Below are the code and all the weights of a small trained network. Each question names an input and a class and asks about switching units off, where a switched-off unit gives its printed mean instead of its output.

import numpy as np


def w(rows, s, z=0):
    codes = np.array(rows[::2]) - 128.0
    scale = np.full(codes.shape[1], s)
    scale[-1] = z or s
    return codes * scale


def f(y):
    return y / 2 * (1 + np.tanh(0.7978845608 * (y + 0.044715 * y**3)))


def log_softmax(a):
    a = a - a.max(-1, keepdims=True)
    return a - np.log(np.exp(a).sum(-1, keepdims=True))


def net(x, mask):
    res = np.array(x, float).reshape(1, 7) / 4 @ E
    y = f(res @ A[0][:, :-1].T + A[0][:, -1])
    res = res + np.where(mask, y, B[0][:, -1]) @ B[0][:, :-1]
    return log_softmax(res[-1] @ U[:, :-1].T + U[:, -1])


A, B = {}, {}
E = w([
[158,114,175,51,122,90,130],'x0',
[86,89,143,80,146,92,135],'x1',
[169,133,90,213,239,185,254],'x2',
[132,131,127,113,119,111,127],'x3',
[164,149,159,94,103,138,138],'x4',
[118,107,121,145,176,184,84],'x5',
[46,167,77,47,80,228,176],'x6',
],0.0062)
A[0] = w([
[127,161,116,47,23,133,240,254],'neuron 0',
[14,168,145,85,152,62,13,143],'neuron 1',
[99,22,91,138,120,90,121,95],'neuron 2',
[169,69,169,158,167,6,124,207],'neuron 3',
[138,131,73,82,244,89,228,70],'neuron 4',
[45,203,66,67,76,185,183,210],'neuron 5',
[132,178,128,126,242,125,203,134],'neuron 6',
[54,182,140,94,76,100,4,99],'neuron 7',
[142,237,161,116,97,75,177,146],'neuron 8',
[254,201,98,182,118,101,73,198],'neuron 9',
[205,168,155,167,158,178,147,139],'neuron 10',
],0.0066,0.0031)
B[0] = w([
[72,138,228,142,197,179,104,239],'neuron 0',
[147,210,139,132,152,121,122,206],'neuron 1',
[168,117,80,77,157,187,204,131],'neuron 2',
[86,122,218,115,191,176,155,253],'neuron 3',
[177,199,57,159,130,138,114,193],'neuron 4',
[168,58,234,178,229,100,94,248],'neuron 5',
[163,253,134,175,83,36,34,214],'neuron 6',
[230,195,73,115,236,76,156,211],'neuron 7',
[125,89,89,181,104,137,48,161],'neuron 8',
[59,86,151,90,236,188,164,216],'neuron 9',
[54,137,49,155,118,108,119,190],'neuron 10',
],0.0058,0.0051)
U = w([
[68,120,187,170,145,92,64,199],'0',
[184,255,124,135,140,68,83,81],'1',
[78,19,210,148,194,139,125,98],'2',
[124,103,167,127,156,157,117,166],'3',
[111,83,152,129,155,135,109,158],'4',
[52,91,123,78,161,147,148,167],'5',
[63,100,161,128,141,106,141,105],'6',
[121,36,48,53,22,106,168,1],'7',
],0.008,0.0041)

Each question gives the input, the list of numbers given to net, and the class t.
The units are the neurons (one row each of A and B). Each row of codes is followed by its name. A weight is (code - 128) times the scale printed after its matrix; where a second scale follows, it is the last column's (A, B and U).
mask holds one flag per neuron, in row order. A switched-off neuron (its flag False) gives its mean, the last column of its row in B, instead of its output. The means were averaged over made-up inputs and are rounded, as every weight is.
A unit's drop is (log p(t) with every unit on - log p(t) with that unit switched off) / (log p(t) with every unit on - log p(t) with every unit switched off).
The circuit of an input: a set's keep is (log p(t) with only the set's units on - log p(t) with every unit switched off) / (log p(t) with every unit on - log p(t) with every unit switched off). Starting from all 11 units, units are removed one at a time, each time the one whose removal leaves the highest keep (on an exact tie, the one counted first), for as long as the keep stays at least 0.8.
circuit, biggest first: the units of the circuit, biggest drop first
most important unit: the unit with the biggest drop
k most important neurons: the k neurons with the biggest drops, biggest first
drop when u is switched off: that unit's drop, to one decimal
input [3,8,-8,-1,-6,-5,5], class 1: circuit, biggest first	neuron 7
input [-4,-8,-3,-1,5,0,8], class 2: circuit, biggest first	neuron 5; neuron 0
input [6,-2,7,-3,0,3,4], class 1: circuit, biggest first	neuron 6; neuron 4
input [3,0,7,-2,2,8,8], class 0: circuit, biggest first	neuron 6; neuron 5; neuron 9
input [0,6,7,-3,2,4,-4], class 1: circuit, biggest first	neuron 6; neuron 4
input [-5,5,-5,5,-7,0,8], class 2: 4 most important neurons	neuron 5; neuron 6; neuron 0; neuron 4
input [5,-8,-8,1,-3,7,0], class 1: 2 most important neurons	neuron 7; neuron 1
input [-6,-4,-6,2,2,3,8], class 2: 4 most important neurons	neuron 5; neuron 6; neuron 0; neuron 4
input [-2,4,8,-5,3,-2,6], class 1: 2 most important neurons	neuron 6; neuron 4
input [3,1,8,2,3,5,8], class 1: 3 most important neurons	neuron 6; neuron 4; neuron 9
input [7,-7,8,7,-4,0,-2], class 1: 2 most important neurons	neuron 6; neuron 4
input [-6,-1,-8,-6,7,5,5], class 1: 2 most important neurons	neuron 7; neuron 1
input [7,5,-2,6,2,5,7], class 2: 4 most important neurons	neuron 5; neuron 0; neuron 6; neuron 4
input [3,-8,1,-2,1,-1,-8], class 2: most important unit	neuron 9
input [7,0,-8,-7,-8,-6,5], class 1: 4 most important neurons	neuron 7; neuron 1; neuron 9; neuron 3
input [0,6,6,-4,1,0,-5], class 1: 2 most important neurons	neuron 6; neuron 4
input [-3,-2,-5,5,-4,-4,-7], class 2: 3 most important neurons	neuron 3; neuron 9; neuron 6
input [5,2,2,1,-5,-7,8], class 2: 2 most important neurons	neuron 5; neuron 0
input [-1,-6,3,2,5,-6,7], class 2: drop when neuron 5 is switched off	0.5
input [8,0,6,2,6,-8,6], class 0: most important unit	neuron 0
input [-1,4,8,1,5,-5,-1], class 1: drop when neuron 6 is switched off	0.5
input [0,5,-7,-1,-2,2,6], class 1: drop when neuron 1 is switched off	0.6
